array([[317, 240, 300, 286, 485, 501, 365, 346, 511, 269, 503, 535, 403,
        452, 324],
       [311, 308, 303, 373, 468, 475, 386, 393, 451, 324, 472, 480, 368,
        338, 491],
       [654, 735, 685, 723, 136, 143, 509, 288,  93, 774, 170, 316, 381,
        242, 203],
       [430, 381, 367, 291, 459, 364, 396, 157, 452, 421, 447, 501, 350,
        479, 345],
       [418, 491, 471, 584, 343, 349, 410, 391, 327, 482, 328, 427, 422,
        199, 436],
       [376, 344, 386, 447, 419, 451, 465, 508, 394, 407, 443, 434, 432,
        441, 365],
       [415, 411, 364, 440, 381, 365, 408, 288, 379, 437, 386, 499, 366,
        308, 350],
       [328, 356, 379, 439, 465, 502, 432, 577, 451, 318, 473, 381, 437,
        503, 419],
       [624, 601, 600, 672, 201, 230, 490, 283, 165, 670, 206, 378, 383,
        207, 292],
       [367, 378, 344, 272, 481, 425, 377, 392, 490, 391, 472, 462, 372,
        543, 547],
       [434, 426, 428, 437, 371, 331, 412, 228, 359, 489, 361, 501, 352,
        357, 247],
       [226, 160, 219, 151, 625, 598, 371, 427, 658, 182, 624, 486, 418,
        618, 476]]) ⇒ 618

array([[-246, -222, -159, -928, -199,  355, -451,  660, -442],
       [-187, -438, -393, -561, -145, -230, -597,  -94,  -72],
       [ 152,  134, -102,  387,   30,   -5,  175, -234,   95],
       [-242, -255,  116, -524, -183,   82, -255,  276, -221],
       [-264,  -67, -130, -620,  202,  -48, -292,  254, -165],
       [  46, -161, -364,  112, -155, -184, -213, -280,   -8],
       [ 213,  -48, -236, -323,   81,  121,  -11,   31,   50],
       [ 135, -149,  -52, -241,   -3,   66,   -2,  -51,  125],
       [-122,  155, -210,  -94,   89,  -68,  -37,  151, -309],
       [-376,  -84,  110,   96, -176, -234, -119,  -62, -209],
       [-257, -230,  -11, -741,  -25,  190, -312,  397, -185],
       [ -49,  -43,  185, -136, -118,  136,   31,  143,  -71]]) ⇒ 143

array([[5, 5, 5, 5, 6, 5, 5, 5, 5, 6, 5, 5, 5, 5, 5, 5],
       [4, 3, 6, 5, 7, 6, 5, 6, 4, 6, 6, 5, 4, 5, 4, 4],
       [3, 1, 7, 7, 7, 7, 4, 6, 5, 6, 6, 4, 5, 5, 4, 4],
       [4, 2, 8, 5, 5, 6, 5, 5, 6, 7, 7, 4, 4, 4, 3, 4],
       [3, 1, 7, 7, 7, 7, 4, 6, 5, 6, 6, 5, 5, 5, 4, 4],
       [3, 1, 6, 6, 6, 7, 5, 5, 4, 6, 6, 4, 4, 4, 4, 4],
       [3, 2, 7, 5, 6, 7, 5, 5, 4, 6, 6, 4, 4, 4, 4, 4],
       [3, 5, 4, 4, 5, 6, 6, 6, 5, 4, 5, 5, 6, 4, 4, 5],
       [5, 5, 5, 5, 4, 5, 5, 5, 5, 5, 5, 4, 5, 6, 5, 4],
       [4, 3, 6, 5, 7, 6, 5, 5, 4, 6, 6, 5, 4, 5, 4, 4],
       [4, 3, 6, 5, 7, 6, 5, 6, 4, 6, 6, 5, 4, 5, 5, 4]]) ⇒ 5

array([[ 545, -114,  492,  400,  791,  122, -654, -421,   87],
       [ 473, -325,  317, -181,  454,  347,  798, -446,  426],
       [ 623,   79,  433,  196,  638,   64, -633, -672,  281],
       [ 644, -116,  662,  518,  454, -336, -271, -380,  344],
       [ 674,  -61,  597,  352,  493,  146, -498, -494,  372],
       [ 267,  -39,  137, -287,  286,  688,  809,  -72,  795]]) ⇒ -72

array([[58, 38, 37, 54, 58, 60, 57, 63, 40, 64, 46],
       [54, 40, 62, 55, 60, 75, 60, 43, 48, 67, 19],
       [57, 46, 64, 38, 49, 85, 45, 66, 48, 62, 29],
       [55, 27, 61, 60, 66, 76, 60, 53, 49, 67, 42],
       [65, 33, 51, 41, 64, 70, 41, 69, 45, 75, 41],
       [40, 47, 61, 67, 52, 69, 77, 41, 65, 65, 22],
       [49, 56, 52, 47, 62, 67, 66, 58, 58, 61, 31],
       [59, 56, 59, 47, 70, 59, 37, 52, 55, 57, 60],
       [50, 43, 41, 70, 57, 70, 76, 52, 38, 65, 25]]) ⇒ 65

array([[-27,  -2,  -3, -16,   5, -28,  -2,   2,  -3,  -3,  10, -31, -14],
       [-39,   0,   2, -21,  -2, -23,  -6,  -8,   2, -10,   3, -27, -15],
       [ 33, -11, -11,  11,  -2,  -7,  -5,  -1, -21,   2,   1,   0,  -2],
       [ 28,  -9, -12,   8,   3, -11,  -3,   9, -21,   6,   8, -12,  -7],
       [-21,  -2,  -2, -13,  10, -30,   2,   5,  -5,  -2,  12, -31, -13],
       [-42,  -2,  -1, -21,  -4, -19,  -6, -15,   5, -10,  -2, -21, -13],
       [-16,  -2,  -4, -11,  11, -30,   1,   8,  -6,   1,  12, -33, -15],
       [-11,  -3,  -3,  -8,   9, -30,   4,  11,  -6,   3,  14, -29, -12]]) ⇒ -29
---
Q: [  2 -72  -1   0]
A: 2
Q: [ -1  87 -71  42 -12]
A: -1
Q: [ 39  27  45  -2 -24  71 -11]
A: 39
Q: [53 54 48 42 69 46 42]
A: 53
Q: [ 13 -55  19  18   8  76 -70]
A: 13
Q: [ 28 -13  64  -6  40 -80]
A: 28
